Below are the code and all the weights of a small trained network. Each question names an input and a class and asks about switching units off, where a switched-off unit gives its printed mean instead of its output.

import numpy as np


def w(rows, s, z=0):
    codes = np.array(rows[::2]) - 128.0
    scale = np.full(codes.shape[1], s)
    scale[-1] = z or s
    return codes * scale


def norm(h):
    return h / np.sqrt((h * h).mean(-1, keepdims=True) + 1e-5)


def f(y):
    return np.maximum(y, 0)


def log_softmax(a):
    a = a - a.max(-1, keepdims=True)
    return a - np.log(np.exp(a).sum(-1, keepdims=True))


def net(x, mask):
    res = np.array(x, float).reshape(1, 4) / 4 @ E
    u = 0
    for l in range(4):
        y = f(norm(res) @ A[l][:, :-1].T + A[l][:, -1])
        res = res + np.where(mask[u : u + 9], y, B[l][:, -1]) @ B[l][:, :-1]
        u += 9
    return log_softmax(norm(res)[-1] @ U[:, :-1].T + U[:, -1])


A, B = {}, {}
E = w([
[119,135,71,82,114],'x0',
[157,173,113,99,158],'x1',
[175,2,41,147,157],'x2',
[42,142,118,161,152],'x3',
],0.0094)
A[0] = w([
[166,112,102,97,102,38],'L0N1',
[187,27,121,201,186,95],'L0N2',
[154,91,49,244,174,239],'L0N3',
[151,184,146,231,147,104],'L0N4',
[181,182,20,71,199,25],'L0N5',
[95,141,41,171,120,88],'L0N6',
[163,81,170,76,87,166],'L0N7',
[180,60,211,255,201,4],'L0N8',
[250,96,116,165,232,224],'L0N9',
],0.0064,0.0018)
B[0] = w([
[148,149,174,167,234,153],'L0N1',
[134,67,145,207,143,244],'L0N2',
[97,212,95,208,97,255],'L0N3',
[83,130,165,130,156,169],'L0N4',
[146,229,37,79,254,188],'L0N5',
[167,116,95,80,94,172],'L0N6',
[193,127,122,136,105,183],'L0N7',
[172,193,62,100,121,211],'L0N8',
[79,160,103,94,153,252],'L0N9',
],0.0071,0.0052)
A[1] = w([
[102,100,144,212,54,134],'L1N1',
[107,91,113,232,38,174],'L1N2',
[131,163,32,182,208,165],'L1N3',
[101,76,93,143,155,5],'L1N4',
[219,136,197,2,133,249],'L1N5',
[217,40,26,161,175,158],'L1N6',
[112,32,25,164,83,223],'L1N7',
[253,79,242,94,26,87],'L1N8',
[115,109,162,81,10,205],'L1N9',
],0.008,0.0026)
B[1] = w([
[128,155,30,74,202,175],'L1N1',
[139,170,58,50,204,201],'L1N2',
[52,171,93,217,99,254],'L1N3',
[138,138,216,125,114,149],'L1N4',
[53,137,37,186,108,202],'L1N5',
[163,166,146,180,105,255],'L1N6',
[142,220,104,91,188,232],'L1N7',
[27,150,88,254,37,185],'L1N8',
[170,34,119,131,98,165],'L1N9',
],0.0075,0.0078)
A[2] = w([
[176,164,59,209,68,156],'L2N1',
[151,150,252,114,206,67],'L2N2',
[113,36,40,70,195,138],'L2N3',
[190,145,186,196,95,62],'L2N4',
[34,130,185,215,73,107],'L2N5',
[241,156,94,85,63,166],'L2N6',
[65,57,56,74,106,44],'L2N7',
[114,182,159,155,128,251],'L2N8',
[125,255,191,173,182,110],'L2N9',
],0.0086,0.0019)
B[2] = w([
[73,229,182,206,174,254],'L2N1',
[190,33,129,22,114,137],'L2N2',
[143,34,111,125,23,154],'L2N3',
[110,186,6,197,102,140],'L2N4',
[146,4,120,145,2,194],'L2N5',
[26,183,108,164,217,146],'L2N6',
[115,189,41,66,31,141],'L2N7',
[110,48,114,122,242,199],'L2N8',
[147,63,130,137,111,231],'L2N9',
],0.0058,0.0097)
A[3] = w([
[113,86,167,15,15,197],'L3N1',
[171,169,184,162,184,96],'L3N2',
[95,49,214,77,144,155],'L3N3',
[135,86,131,150,73,60],'L3N4',
[68,155,142,174,249,6],'L3N5',
[11,129,128,130,123,154],'L3N6',
[111,146,191,145,117,180],'L3N7',
[205,136,31,255,163,188],'L3N8',
[85,63,70,126,148,238],'L3N9',
],0.0096,0.0012)
B[3] = w([
[156,101,88,71,168,147],'L3N1',
[84,156,87,42,155,144],'L3N2',
[255,82,130,87,215,142],'L3N3',
[127,109,130,71,142,142],'L3N4',
[207,128,160,150,161,196],'L3N5',
[175,120,176,180,164,180],'L3N6',
[144,28,111,163,46,138],'L3N7',
[126,143,213,95,152,248],'L3N8',
[173,187,195,61,97,163],'L3N9',
],0.0077,0.015)
U = w([
[41,116,146,206,28,156],'0',
[200,26,175,57,198,138],'1',
[101,147,49,19,109,4],'2',
[130,253,111,180,244,185],'3',
],0.015,0.0035)

Each question gives the input, the list of numbers given to net, and the class t.
The units are the neurons (one row each of A and B). Each row of codes is followed by its name. A weight is (code - 128) times the scale printed after its matrix; where a second scale follows, it is the last column's (A, B and U).
mask holds one flag per neuron, layer by layer. A switched-off neuron (its flag False) gives its mean, the last column of its row in B, instead of its output. The means were averaged over made-up inputs and are rounded, as every weight is.
A unit's drop is (log p(t) with every unit on - log p(t) with that unit switched off) / (log p(t) with every unit on - log p(t) with every unit switched off).
most important unit: the unit with the biggest drop
k most important neurons: the k neurons with the biggest drops, biggest first
top k neurons in layer l: the k neurons of layer l with the biggest drops, biggest first
drop of u: that unit's drop, to one decimal
input [-2,-6,-7,-2], class 0: most important unit -> L1N8
input [8,1,-5,7], class 2: top 2 neurons in layer 0 -> L0N3, L0N5
input [5,-1,-4,-1], class 0: 2 most important neurons -> L1N7, L0N9
input [0,2,-2,7], class 1: 3 most important neurons -> L0N3, L1N8, L1N5
input [7,0,-6,-2], class 0: top 2 neurons in layer 3 -> L3N5, L3N3
input [-6,8,-8,-2], class 0: 4 most important neurons -> L1N5, L0N9, L0N5, L2N4
input [0,7,-8,2], class 1: 2 most important neurons -> L1N3, L1N7
input [5,-3,-7,0], class 1: 2 most important neurons -> L1N3, L1N6
input [-1,5,-1,6], class 1: top 2 neurons in layer 0 -> L0N3, L0N8
input [-6,8,-2,-1], class 1: drop of L2N8 -> 0.1
input [-1,1,-1,2], class 1: drop of L0N3 -> 0.1
input [-3,8,-3,4], class 1: drop of L1N2 -> 0.1
input [-7,-2,-4,-7], class 0: drop of L2N1 -> 0.0
input [2,4,-7,5], class 1: most important neuron -> L1N3
